Here is a tiny trained network, its code and every weight. The questions are about switching its units off for an input and a class, where a switched-off unit gives its printed mean instead of its output.

import numpy as np


def w(rows, s, z=0):
    codes = np.array(rows[::2]) - 128.0
    scale = np.full(codes.shape[1], s)
    scale[-1] = z or s
    return codes * scale


def f(y):
    return np.maximum(y, 0)


def log_softmax(a):
    a = a - a.max(-1, keepdims=True)
    return a - np.log(np.exp(a).sum(-1, keepdims=True))


def net(x, mask):
    res = np.array(x, float).reshape(1, 5) / 4 @ E
    y = f(res @ A[0][:, :-1].T + A[0][:, -1])
    res = res + np.where(mask, y, B[0][:, -1]) @ B[0][:, :-1]
    return log_softmax(res[-1] @ U[:, :-1].T + U[:, -1])


A, B = {}, {}
E = w([
[195,102,109,2,195],'x0',
[180,78,36,225,190],'x1',
[131,164,135,134,147],'x2',
[131,34,129,119,75],'x3',
[194,182,82,111,33],'x4',
],0.008)
A[0] = w([
[169,151,106,162,51,154],'neuron 0',
[125,254,132,150,190,157],'neuron 1',
[191,189,80,100,91,220],'neuron 2',
[187,95,82,29,165,69],'neuron 3',
[165,157,38,187,167,77],'neuron 4',
[126,123,18,187,173,73],'neuron 5',
[205,118,119,11,198,33],'neuron 6',
[74,181,139,188,101,54],'neuron 7',
[83,153,150,87,110,253],'neuron 8',
[87,188,214,81,104,57],'neuron 9',
[84,96,116,166,71,132],'neuron 10',
[42,38,160,103,170,147],'neuron 11',
[171,78,84,171,180,112],'neuron 12',
[168,96,78,181,169,50],'neuron 13',
[67,130,174,152,239,154],'neuron 14',
],0.0096,0.005)
B[0] = w([
[112,100,59,184,132,222],'neuron 0',
[188,56,141,181,174,229],'neuron 1',
[130,70,19,163,161,254],'neuron 2',
[68,187,137,187,158,221],'neuron 3',
[150,200,160,108,72,218],'neuron 4',
[135,194,160,108,73,218],'neuron 5',
[61,188,167,180,161,231],'neuron 6',
[63,169,146,194,179,193],'neuron 7',
[192,162,112,114,107,226],'neuron 8',
[165,213,167,84,71,200],'neuron 9',
[99,151,148,178,200,194],'neuron 10',
[165,155,46,119,128,210],'neuron 11',
[145,175,151,104,65,208],'neuron 12',
[153,181,199,116,103,190],'neuron 13',
[152,115,1,101,119,221],'neuron 14',
],0.0093,0.0077)
U = w([
[167,177,176,86,53,67],'0',
[17,146,156,169,189,84],'1',
[146,107,112,122,138,255],'2',
[152,101,36,115,125,66],'3',
[175,96,132,136,152,225],'4',
[158,51,155,102,135,120],'5',
[118,45,247,99,150,75],'6',
],0.012,0.0089)

Each question gives the input, the list of numbers given to net, and the class t.
The units are the neurons (one row each of A and B). Each row of codes is followed by its name. A weight is (code - 128) times the scale printed after its matrix; where a second scale follows, it is the last column's (A, B and U).
mask holds one flag per neuron, in row order. A switched-off neuron (its flag False) gives its mean, the last column of its row in B, instead of its output. The means were averaged over made-up inputs and are rounded, as every weight is.
A unit's drop is (log p(t) with every unit on - log p(t) with that unit switched off) / (log p(t) with every unit on - log p(t) with every unit switched off).
The circuit of an input: a set's keep is (log p(t) with only the set's units on - log p(t) with every unit switched off) / (log p(t) with every unit on - log p(t) with every unit switched off). Starting from the 12 units with the biggest drops (on a tie, the unit counted first), units are removed one at a time, each time the one whose removal leaves the highest keep (on an exact tie, the one counted first), for as long as the keep stays at least 0.8.
units of the circuit, in order: the units of the circuit, biggest drop first
unit that matters most: the unit with the biggest drop
k most important neurons: the k neurons with the biggest drops, biggest first
drop when u is switched off: that unit's drop, to one decimal
input [3,-1,-1,-1,-6], class 3: units of the circuit, in order	neuron 14; neuron 11
input [8,-6,2,3,-6], class 1: unit that matters most	neuron 6
input [-5,-1,6,-7,8], class 3: 3 most important neurons	neuron 2; neuron 0; neuron 6
input [0,7,-2,-4,5], class 0: 4 most important neurons	neuron 4; neuron 5; neuron 13; neuron 12
input [7,5,-4,7,-2], class 1: units of the circuit, in order	neuron 3; neuron 6
input [5,7,6,-6,-2], class 0: units of the circuit, in order	neuron 4; neuron 5
input [-4,2,0,2,1], class 1: units of the circuit, in order	neuron 14; neuron 10
input [3,-4,-7,-8,6], class 4: 2 most important neurons	neuron 14; neuron 1
input [8,2,3,-5,-3], class 1: 2 most important neurons	neuron 6; neuron 3
input [-8,8,8,0,6], class 0: 2 most important neurons	neuron 4; neuron 5
input [7,-5,6,6,3], class 1: units of the circuit, in order	neuron 6; neuron 3
input [-5,2,7,-1,-5], class 2: 2 most important neurons	neuron 14; neuron 6
input [-1,4,-4,6,-7], class 3: 2 most important neurons	neuron 11; neuron 14
input [-2,6,3,-1,4], class 0: unit that matters most	neuron 4
input [3,-7,6,-3,-7], class 0: 3 most important neurons	neuron 9; neuron 2; neuron 0
input [-2,-8,-6,2,-6], class 0: 2 most important neurons	neuron 9; neuron 2
input [6,-3,0,-1,-7], class 3: 4 most important neurons	neuron 14; neuron 11; neuron 7; neuron 10
input [0,0,1,4,7], class 3: units of the circuit, in order	neuron 2; neuron 0
input [0,6,-6,2,-8], class 3: 3 most important neurons	neuron 14; neuron 11; neuron 9
input [-1,3,5,-8,0], class 4: units of the circuit, in order	neuron 1
input [-5,-2,-3,-7,-3], class 4: drop when neuron 6 is switched off	0.4
input [2,6,-6,3,-4], class 0: drop when neuron 5 is switched off	0.1
input [6,4,5,-7,-8], class 3: drop when neuron 11 is switched off	0.3
input [8,3,8,7,4], class 1: drop when neuron 6 is switched off	0.3
